Here is a tiny trained network, its code and every weight. The questions are about switching its units off for an input and a class, where a switched-off unit gives its printed mean instead of its output.

import numpy as np


def w(rows, s, z=0):
    codes = np.array(rows[::2]) - 128.0
    scale = np.full(codes.shape[1], s)
    scale[-1] = z or s
    return codes * scale


def f(y):
    return np.maximum(y, 0)


def log_softmax(a):
    a = a - a.max(-1, keepdims=True)
    return a - np.log(np.exp(a).sum(-1, keepdims=True))


def net(x, mask):
    res = np.array(x, float).reshape(1, 8) / 4 @ E
    y = f(res @ A[0][:, :-1].T + A[0][:, -1])
    res = res + np.where(mask, y, B[0][:, -1]) @ B[0][:, :-1]
    return log_softmax(res[-1] @ U[:, :-1].T + U[:, -1])


A, B = {}, {}
E = w([
[1,210,35],'x0',
[128,127,128],'x1',
[175,64,25],'x2',
[130,126,128],'x3',
[130,128,127],'x4',
[226,244,101],'x5',
[126,127,127],'x6',
[128,128,127],'x7',
],0.0068)
A[0] = w([
[103,94,144,185],'n1',
[151,92,176,164],'n2',
[132,78,126,12],'n3',
[105,181,98,150],'n4',
[91,145,189,160],'n5',
[99,220,57,81],'n6',
[167,101,122,128],'n7',
[144,92,30,112],'n8',
[137,121,127,200],'n9',
[193,66,104,129],'n10',
[122,172,77,128],'n11',
[88,148,200,157],'n12',
[11,173,72,95],'n13',
[194,91,60,174],'n14',
[119,151,187,142],'n15',
[123,62,62,158],'n16',
[100,162,188,225],'n17',
[124,48,48,149],'n18',
[161,150,162,148],'n19',
[124,157,196,112],'n20',
[179,172,150,168],'n21',
[155,104,59,74],'n22',
[168,111,206,157],'n23',
[110,194,86,80],'n24',
[137,52,178,176],'n25',
[176,182,96,158],'n26',
[206,164,147,125],'n27',
[132,172,154,100],'n28',
[125,145,127,86],'n29',
[202,207,98,188],'n30',
[223,83,135,81],'n31',
[121,186,123,4],'n32',
[191,193,122,192],'n33',
[179,123,163,156],'n34',
[29,224,179,123],'n35',
[106,136,158,148],'n36',
[124,154,126,209],'n37',
[113,194,91,62],'n38',
[159,35,204,181],'n39',
[78,78,136,148],'n40',
[173,123,170,174],'n41',
[45,135,53,51],'n42',
[95,89,139,212],'n43',
[64,48,161,230],'n44',
[117,105,59,116],'n45',
],0.011,0.0036)
B[0] = w([
[110,99,132,177],'n1',
[95,124,87,195],'n2',
[72,132,142,146],'n3',
[101,86,99,196],'n4',
[155,100,79,185],'n5',
[111,66,31,229],'n6',
[151,115,156,169],'n7',
[64,132,73,185],'n8',
[108,134,124,162],'n9',
[159,90,206,204],'n10',
[121,96,86,185],'n11',
[152,99,68,192],'n12',
[157,166,250,248],'n13',
[107,45,146,207],'n14',
[105,150,94,174],'n15',
[85,190,149,190],'n16',
[184,146,80,206],'n17',
[72,201,143,199],'n18',
[129,167,125,172],'n19',
[94,159,102,173],'n20',
[149,179,130,193],'n21',
[121,98,74,163],'n22',
[71,166,98,210],'n23',
[147,90,72,193],'n24',
[99,88,60,220],'n25',
[198,112,110,200],'n26',
[179,175,161,196],'n27',
[148,158,119,160],'n28',
[147,128,122,136],'n29',
[252,138,116,236],'n30',
[194,138,209,214],'n31',
[195,136,92,157],'n32',
[198,186,117,219],'n33',
[129,180,148,191],'n34',
[234,56,204,249],'n35',
[151,110,110,159],'n36',
[101,130,134,176],'n37',
[159,99,61,186],'n38',
[71,84,35,254],'n39',
[136,139,184,185],'n40',
[102,176,135,195],'n41',
[73,214,160,204],'n42',
[88,98,157,189],'n43',
[116,41,168,235],'n44',
[81,158,120,168],'n45',
],0.032,0.0076)
U = w([
[130,82,68,175],'0',
[155,254,149,114],'1',
[89,94,173,60],'2',
[194,163,229,209],'3',
[167,79,240,159],'4',
[182,104,140,2],'5',
[84,216,206,136],'6',
],0.009,0.0034)

Each question gives the input, the list of numbers given to net, and the class t.
The units are the neurons (one row each of A and B). Each row of codes is followed by its name. A weight is (code - 128) times the scale printed after its matrix; where a second scale follows, it is the last column's (A, B and U).
mask holds one flag per neuron, in row order. A switched-off neuron (its flag False) gives its mean, the last column of its row in B, instead of its output. The means were averaged over made-up inputs and are rounded, as every weight is.
A unit's drop is (log p(t) with every unit on - log p(t) with that unit switched off) / (log p(t) with every unit on - log p(t) with every unit switched off).
The circuit of an input: a set's keep is (log p(t) with only the set's units on - log p(t) with every unit switched off) / (log p(t) with every unit on - log p(t) with every unit switched off). Starting from the 12 units with the biggest drops (on a tie, the unit counted first), units are removed one at a time, each time the one whose removal leaves the highest keep (on an exact tie, the one counted first), for as long as the keep stays at least 0.8.
circuit, biggest first: the units of the circuit, biggest drop first
top k neurons: the k neurons with the biggest drops, biggest first
drop when u is switched off: that unit's drop, to one decimal
input [-7,4,7,3,8,3,2,-3], class 3: circuit, biggest first : (n31)
input [-8,2,3,-6,-4,8,-6,6], class 3: top 2 neurons : (n31 n10)
input [2,-8,0,8,3,-2,-1,-4], class 4: top 2 neurons : (n23 n39)
input [-8,1,8,-1,7,2,4,4], class 3: top 4 neurons : (n31 n10 n44 n27)
input [2,4,0,-8,-4,0,-5,-6], class 4: top 2 neurons : (n39 n25)
input [5,4,-1,8,2,8,-8,6], class 5: top 2 neurons : (n30 n39)
input [5,2,-6,-1,4,2,3,-7], class 5: top 4 neurons : (n35 n13 n6 n39)
input [6,3,-2,5,-2,3,3,5], class 5: top 3 neurons : (n13 n6 n35)
input [7,5,-6,0,2,3,-6,1], class 5: top 3 neurons : (n35 n13 n6)
input [5,-3,-8,3,-3,0,1,6], class 4: top 4 neurons : (n35 n13 n39 n25)
input [7,-7,-3,4,0,1,1,5], class 5: top 4 neurons : (n6 n13 n35 n38)
input [5,3,0,7,4,-6,-5,0], class 4: top 2 neurons : (n44 n35)
input [7,-4,-6,-7,-7,-6,-4,-8], class 4: drop when n20 is switched off : 0.0
input [-5,-8,2,-8,-5,-4,0,-6], class 2: drop when n6 is switched off : 0.1
input [7,8,-1,3,-5,-6,-5,4], class 4: circuit, biggest first : (n35)
input [4,7,-4,-6,-5,6,-7,-5], class 5: drop when n35 is switched off : 0.4
